Each row has a name. Each question is about the rows just above it.

[-4.27  2.87 -1.19 -0.69 -1.08  5.60  4.87  6.29  6.37 -0.29]  Luvev
[ 1.25 -0.01  6.34 -3.54  0.79  5.67  0.08  3.04  2.83 -4.81]  Nime
[-1.40 -0.86  5.71  0.80 -2.49 -6.26 -3.02 -4.51  1.92  1.91]  mego
[-5.57  7.37  5.67  2.53  0.42  2.48  4.36  4.35 -4.80 -6.45]  pibog
[-7.55  3.26 -5.38  2.49 -4.36 -8.10 -6.07 -8.41 -8.13 -2.57]  relus
What comes right after [1.92] in the named rows?	[1.91]
What comes right after [2.48] in the named rows?	[4.36]
What comes right after [4.36] in the named rows?	[4.35]

[-1.13 -0.11  2.77  1.76 -1.21  2.65 -0.03  0.48 -1.42 -1.05  2.39 -0.84
 -0.92 -4.33 -1.24 -2.05 -2.94 -0.42 -4.26 -0.13] = buzuv
[2.11 0.68 2.87 1.30 0.60 2.01 2.79 0.39 0.70 0.06 2.51 0.74 0.57 0.17
 1.25 0.65 0.39 0.75 0.60 0.46] = tel
[ 1.85 -1.80  2.20 -0.10 -0.52  0.96  0.05 -0.04 -0.50  0.26  1.90 -0.26
 -1.60  0.53  1.39 -0.78 -1.64 -1.58 -1.79 -1.85] = kip
[-2.30  0.93 -2.42 -0.44  0.16  0.12  1.36 -0.45  1.26 -0.02 -1.48  1.45
  0.49 -0.59 -2.08  1.43 -0.03  0.73  0.24  0.49] = duli
[-0.36 -0.72  2.46  0.93 -2.27  3.44 -1.39  1.71 -0.71  0.73  4.30  1.37
 -3.00 -1.90  0.09 -1.39 -0.78 -3.66 -1.48 -4.18] = Luvev
[-7.33  2.48 -6.28 -0.50  0.85 -1.38  0.08 -0.93 -0.51 -2.19 -4.29 -0.01
  1.63 -4.57 -4.12  2.02 -0.84  1.87 -1.16  1.93] = reso
What comes right after [1.37] in the named rows?	[-3.00]
Right after [-0.71] comes	[0.73]
The entry that follows [1.36]:	[-0.45]

[-9.25  1.04 -5.79 -0.44 -5.67] : buzuv
[ 7.16 -4.94  4.09 -5.60  2.73] : Bipas
[-9.25  1.03 -9.24  0.36 -9.26] : kip
[-9.25  1.03 -5.40  0.35 -4.89] : pibog
What comes right after [0.35] in the named rows?	[-4.89]
The entry that follows [-5.60]:	[2.73]
Right after [1.04] comes	[-5.79]
What comes right after [0.36] in the named rows?	[-9.26]
The entry that follows [-5.79]:	[-0.44]

[ 1.59  1.90 -1.15  1.91] = pibog
[-2.90 -1.90  2.44  7.07] = tel
[ 3.34  1.20 -1.43  2.31] = Luvev
[-1.19 -2.54  1.60 -0.90] = mego
[2.87 2.61 2.28 1.90] = duli
[ 4.05 -1.23 -1.50  7.07] = Nime
[ 3.34  1.20 -1.43  6.53] = kip
[ 5.11  2.45 -4.95  1.72] = reso
[-2.90 -1.90  2.44  0.94] = Bipas
What comes right after [-4.95] in the named rows?	[1.72]
Right after [4.05] comes	[-1.23]
The entry that follows [1.60]:	[-0.90]
Right after [5.11] comes	[2.45]

[-2.56  4.17 -3.42 -1.44] -> duli
[-1.88 -2.29 -2.53 -2.28] -> pibog
[ 4.07 -3.02  4.08  4.18] -> Nime
[-5.58  5.07  1.14  3.28] -> relus
[ 4.85 -3.43 -2.40  3.90] -> reso
[-1.88 -2.29  2.89 -4.49] -> kip
[-6.94 -7.32  4.15 -7.97] -> tel
Right after [-3.43] comes	[-2.40]
Right after [2.89] comes	[-4.49]
What comes right after [-3.02] in the named rows?	[4.08]
What comes right after [4.08] in the named rows?	[4.18]
What comes right after [4.17] in the named rows?	[-3.42]
Right after [-3.42] comes	[-1.44]

[ 7.76  0.91 -5.95 -3.78  5.66 -3.74  3.31  0.37  8.63 -6.78  1.96 -0.02
  7.04  3.13] = Bipas
[-1.42  2.99 -1.16  7.76 -4.36  6.05 -4.67 -4.65 -3.95 -0.37  4.26  2.29
 -5.18 -3.52] = buzuv
[-6.79 -3.94 -1.36  4.15 -8.28  8.24 -0.36  0.03  2.18  5.24 -3.10  4.36
  7.05  1.46] = relus
[ 8.93 -2.32 -4.88  0.41 -1.73  1.85 -2.95 -7.08  3.98 -5.00 -2.01 -6.47
  9.08  0.96] = Luvev
What comes right after [7.05] in the named rows?	[1.46]
What comes right after [-6.79] in the named rows?	[-3.94]
Right after [-3.94] comes	[-1.36]
Right after [3.98] comes	[-5.00]

[ 2.86  2.52  3.97  6.50 -0.75  1.40 -0.57 -4.18 -0.57 -1.49 -0.50 -1.20
 -1.48 -4.52  8.73 -5.75 -5.26 -2.41 -1.35  4.86 -3.48  4.64] -> liro
[-4.18  2.76  3.62  1.83  7.34 -1.51 -4.51  5.35 -1.76  5.98 -8.27  1.36
 -3.59 -6.68 -4.05 -0.23 -1.26  0.11  1.65 -3.81 -2.27 -3.97] -> duli
[-0.83 -1.02  1.98  3.95  1.74  0.80 -4.39  1.24  0.83  3.17 -2.02  9.75
  2.42  3.16 -1.83 -3.88 -5.23  3.27 -5.90 -1.34  1.67  8.77] -> reso
[-4.05  2.21 -0.87 -4.45  5.24 -8.24  1.05 -0.94 -4.89  9.09  2.33 -0.23
 -3.15 -4.76 -5.20 -3.23 -3.68 -1.12 -4.48 -1.18 -3.40 -2.20] -> Nime
[-0.07 -6.23 -2.64  2.97 -1.23  2.47 -1.66  6.63 -0.85  5.50  0.51  0.17
  1.00 -0.58 -3.29 -9.37  6.19 -2.54 -5.38  0.11  3.41  6.75] -> relus
[-5.77 -1.44 -2.00 -3.18  4.86  5.82 -2.18  0.28  1.70  3.47  3.60  1.55
  2.71 -6.45  3.10 -3.68  2.80  2.81  1.76  7.38  5.19  6.11] -> mego
What comes right after [5.98] in the named rows?	[-8.27]
What comes right after [-1.35] in the named rows?	[4.86]
What comes right after [1.65] in the named rows?	[-3.81]
Right after [-1.48] comes	[-4.52]

[-0.93  2.70 -0.98 -0.32  0.16  0.75  1.90 -4.38 -0.07  0.15 -0.30  0.07
 -0.36 -0.54 -0.15] = liro
[ 0.07 -0.26  0.08  0.00  0.05 -0.05  0.44  0.01  0.00 -0.03 -0.59  0.00
  0.00 -0.77  0.13] = kip
[ 0.14  0.63  0.86  0.01  0.09  0.27 -0.67 -0.13  0.01 -0.02  0.26 -0.01
 -0.01  0.31  0.01] = Luvev
[-0.40  1.78 -2.79  0.29 -0.31  0.37  1.19 -1.30  0.05  0.04  0.68 -0.05
 -0.10  7.79  0.04] = duli
What comes right after [0.63] in the named rows?	[0.86]
The entry that follows [-0.98]:	[-0.32]
What comes right after [-0.31] in the named rows?	[0.37]

[-4.56 -3.60  7.73 -7.61 -7.95  4.32] : Luvev
[-4.08 -4.07 -4.54 -6.79  2.95 -4.72] : tel
[-7.43 -2.91  1.88 -2.76 -8.31 -6.78] : liro
[ 2.48 -2.26 -1.67 -0.90  0.82  2.96] : relus
What comes right after [-2.26] in the named rows?	[-1.67]
What comes right after [-0.90] in the named rows?	[0.82]
The entry that follows [0.82]:	[2.96]
Right after [-7.43] comes	[-2.91]
What comes right after [-4.08] in the named rows?	[-4.07]

[-4.27  4.21  1.10 -0.79 -0.14  0.25  0.95 -6.30  3.01  4.70 -2.27  0.56
 -1.29] : relus
[ 9.54 -2.02  4.22  6.38 -1.85  1.47  1.40 -7.16 -0.53  7.73  3.80  3.31
 -2.13] : duli
[-6.31 -5.96 -6.64 -3.91 -1.45 -4.28  1.06  5.19 -4.94 -6.22  5.80 -6.30
 -1.72] : Bipas
[-4.90  4.61  4.03 -0.29  0.41 -1.27 -1.46  2.83  2.88  6.13 -1.23  3.79
 -2.29] : Nime
[-4.27  4.21  1.10 -0.79 -1.85  0.25  0.95  1.91  3.01  4.70 -2.27  0.56
 -1.29] : tel
[-6.31 -5.96 -1.71 -3.91 -1.45 -4.28  1.06  5.19 -4.94 -6.22  5.80  2.50
  4.56] : pibog
Right after [-0.29] comes	[0.41]
What comes right after [2.88] in the named rows?	[6.13]
What comes right after [-1.23] in the named rows?	[3.79]

[-4.68  7.90  5.29  0.15  8.06 -4.22 -4.38  8.63  0.92  2.32  7.87 -3.89
 -1.28  0.91  1.52 -4.10 -4.79] -> mego
[ 2.96  2.23 -3.13  7.91  2.98  4.64  4.18  4.64  3.97 -4.58  3.20  4.89
 -7.33 -5.59 -4.03  2.89  3.57] -> liro
[ 3.74  0.15 -4.27 -4.92  1.29  4.51  5.27  0.77  4.63 -4.16  0.13  5.44
 -6.26 -4.97 -4.39  4.12  4.52] -> duli
The entry that follows [4.51]:	[5.27]
What comes right after [7.90] in the named rows?	[5.29]
Right after [4.89] comes	[-7.33]
What comes right after [4.63] in the named rows?	[-4.16]
What comes right after [-4.38] in the named rows?	[8.63]
Right after [0.91] comes	[1.52]
Right after [-4.39] comes	[4.12]

[ 5.39  1.82 -5.95 -3.21 -0.47 -3.39 -1.79 -2.61 -2.14]  reso
[ 5.41  1.82 -5.95 -3.21 -0.47 -3.39 -1.79 -2.61  3.48]  relus
[-1.45 -6.11 -6.66 -6.52 -7.78 -0.17  8.35  5.30  2.16]  Bipas
[ 3.51 -5.94 -1.70 -6.44 -4.52 -4.95  4.61  4.68  1.20]  kip
[ 6.22 -5.52  4.45  5.31 -0.42 -2.59  1.69  1.86 -3.78]  Nime
[-2.53  5.51  0.96  1.21  4.61 -3.88  1.86  0.75  3.38]  Luvev
[ 2.29  0.17  3.49 -1.82  6.18 -2.75  0.11 -2.49 -3.13]  pibog
[-0.40 -1.54 -0.28 -0.32  8.83 -4.67 -3.44 -4.65 -5.16]  duli
[ 3.91 -4.30  3.41 -5.69 -2.92 -3.46  5.38  5.72  0.95]  buzuv
[ 1.91  1.22 -2.02 -4.35  1.02 -0.79  5.85  0.57 -2.13]  mego
[-2.91  4.73 -3.12 -1.78 -6.93  1.03  1.13 -0.91  5.33]  liro
The entry that follows [1.02]:	[-0.79]
Right after [1.22] comes	[-2.02]
The entry that follows [3.49]:	[-1.82]

[ 5.27 -4.24  0.20 -2.16] -> liro
[-2.85 -2.40 -4.37 -1.99] -> buzuv
[-2.35  0.73 -2.84 -5.44] -> duli
[ 6.45  2.66  7.69 -1.26] -> pibog
[ 5.27 -3.29  0.20 -2.16] -> Luvev
[-4.18  3.99  3.71 -4.06] -> reso
[-8.15 -4.06 -7.03  5.24] -> Nime
[-4.07  1.60 -2.10 -2.34] -> kip
The entry that follows [-2.40]:	[-4.37]
Right after [-2.85] comes	[-2.40]
What comes right after [-2.10] in the named rows?	[-2.34]
The entry that follows [-4.07]:	[1.60]
What comes right after [0.73] in the named rows?	[-2.84]
Right after [3.99] comes	[3.71]
The entry that follows [-4.37]:	[-1.99]

[ 1.58 -0.98 -0.58  2.46  7.30 -4.90  4.19  5.99  6.71  6.53  7.76 -0.83
  5.53 -6.41  6.00]  relus
[-4.01 -5.20 -2.84 -0.16  5.63 -2.86 -2.14 -4.66  3.41  3.35  2.53 -6.83
  1.21 -2.62  2.12]  Bipas
[-6.95 -5.81 -7.07 -6.06  1.54  1.83  3.25 -7.02 -0.44 -3.23  1.80 -6.84
 -2.09 -2.54  3.46]  pibog
[ 6.99  2.83  3.56  4.88  4.49  1.05 -0.77  6.23  5.25  3.19  2.94  5.38
  3.35  4.99 -4.76]  Nime
[-1.63 -1.74 -0.67 -4.05  4.79 -2.67 -6.39 -6.18  3.18  0.85  3.84  1.14
 -3.60 -1.63 -7.20]  Luvev
[-6.13 -3.35 -5.18 -4.06 -6.82  7.34 -4.45 -0.52 -5.55 -7.04 -5.35 -4.17
 -0.37  6.26 -2.78]  tel
[-1.63 -4.16 -0.67 -4.05  4.79 -2.67 -6.39 -6.18  3.18  0.85  3.84  1.14
  3.79 -5.34  7.88]  mego
Right after [-0.37] comes	[6.26]
The entry that follows [-4.17]:	[-0.37]

[ 1.82  0.84  0.68 -3.79 -2.25 -0.86 -5.15 -0.49 -0.94 -3.57 -4.02  4.39
  5.72  3.33  0.14 -4.35 -5.48  2.50 -4.33 -3.86  0.88  0.81  0.41 -0.65
 -3.48  2.95  4.02 -0.93 -1.78 -1.99 -2.52] : Bipas
[-1.70  4.36 -0.92  2.88  3.37  0.87  3.53  3.21 -3.70 -2.00  2.84 -5.80
 -1.56 -3.39  3.99  1.69  6.10 -1.02  1.41  2.26  1.32 -3.07 -0.17 -1.31
  1.36  4.98  1.34 -0.18 -0.93  2.32  0.07] : Nime
[ 0.11  1.67 -1.75  0.72  0.52 -0.73  1.41 -2.94  0.22 -2.37 -0.74 -5.80
 -0.48 -2.27  1.60 -0.33  3.59 -3.32  2.45 -1.39  1.72 -1.27 -1.81  2.38
  0.23  5.67  0.03 -2.85 -0.72 -4.09 -0.87] : kip
[-4.62 -0.72  2.98  1.89  1.55  4.38 -3.31 -2.42  0.31  2.86 -1.07  3.39
  1.30  0.24 -0.08 -0.17 -0.87  3.74  2.35 -3.58  0.36 -2.62  1.48  6.38
 -5.10 -2.68 -1.28 -4.70 -2.77 -0.89  1.15] : mego
[-1.58 -5.32  3.89  4.14  1.87  4.71  2.44 -2.35  2.95  3.97  3.02 -2.53
 -6.22 -1.05 -0.30  1.16  4.80  0.79  3.34  3.68  0.95 -1.90 -2.13 -0.12
 -1.42 -5.87 -5.01  0.27 -0.95 -0.78  1.88] : duli
[-1.07 -1.79  2.30  4.08  3.29  2.26  0.76 -2.52  1.66  5.43  0.09  1.13
 -1.42 -0.14 -1.32  2.76  0.11  2.19 -3.33  0.94 -0.08 -1.21  1.15  5.23
 -0.70 -3.32 -1.41 -0.60  1.48  0.47  1.79] : relus
[-1.87  0.36  0.34  2.73  2.27 -3.50 -0.04  1.87 -1.04  4.33 -1.62  7.58
  2.87  3.97  0.95 -0.38 -4.41  2.66 -4.11  2.11  1.67  2.36  1.58  0.44
 -0.04 -5.87 -2.71 -0.59  0.32  5.05  1.20] : Luvev
[-1.36 -0.43 -1.40 -0.95  0.10 -0.03  3.65  2.51  0.02  3.90  0.66 -2.34
 -4.59 -3.06 -1.82  1.64  1.74 -1.20  1.62  1.95 -1.40  1.62 -0.19 -0.36
  3.51 -3.48 -3.58 -1.26 -2.01  0.56  1.88] : pibog
[-0.38 -0.95 -0.24 -2.07 -1.62  2.28 -0.99 -0.65  0.48 -0.20  1.31 -0.15
 -0.56 -1.79 -2.37  1.90 -0.21 -1.36  3.05 -2.77 -3.56 -0.90  1.06  1.69
 -0.44  0.21  1.76  2.44  3.53  0.58  0.96] : tel
[-2.76 -0.76 -2.33 -4.32 -3.54 -0.74 -0.64  0.48  0.93  2.20  1.37  2.94
 -0.83 -2.79 -4.21  1.94 -2.05 -4.23  3.25 -5.59 -5.22  3.68  1.93  3.02
  0.86 -4.07 -3.34 -0.84  2.46  2.67  1.63] : liro
Right after [-3.70] comes	[-2.00]
Right after [3.33] comes	[0.14]
What comes right after [-1.20] in the named rows?	[1.62]

[-2.04  2.18  2.62 -1.09  6.27 -7.15 -1.04] = mego
[ 2.08 -0.25  4.86 -1.15 -7.78  5.63  3.53] = pibog
[-1.13 -4.49 -1.03  5.28  1.70 -3.68  4.95] = Bipas
[ 4.26  0.62  5.29  2.19  2.08 -2.54  3.52] = Nime
[ 4.57 -0.22  3.62 -1.14  1.59 -2.00 -5.06] = Luvev
[-1.96  1.50 -4.56  4.56 -7.78  5.63  4.97] = buzuv
[ 2.08 -0.25  4.86 -0.06  1.37 -0.07 -0.29] = kip
[-1.13 -4.49 -1.03 -5.57  2.14 -0.54 -5.69] = relus
[-0.39  5.18 -0.35  4.03 -0.87  4.56  3.21] = tel
[-1.14 -1.04  0.32 -0.30  2.06 -0.57  2.48] = liro
[ 1.42  0.26  1.62  2.26 -3.56  4.70  0.11] = duli
What comes right after [2.18] in the named rows?	[2.62]
The entry that follows [-0.35]:	[4.03]
The entry that follows [0.62]:	[5.29]
The entry that follows [1.42]:	[0.26]
What comes right after [1.62] in the named rows?	[2.26]
Right after [4.57] comes	[-0.22]
What comes right after [-0.30] in the named rows?	[2.06]

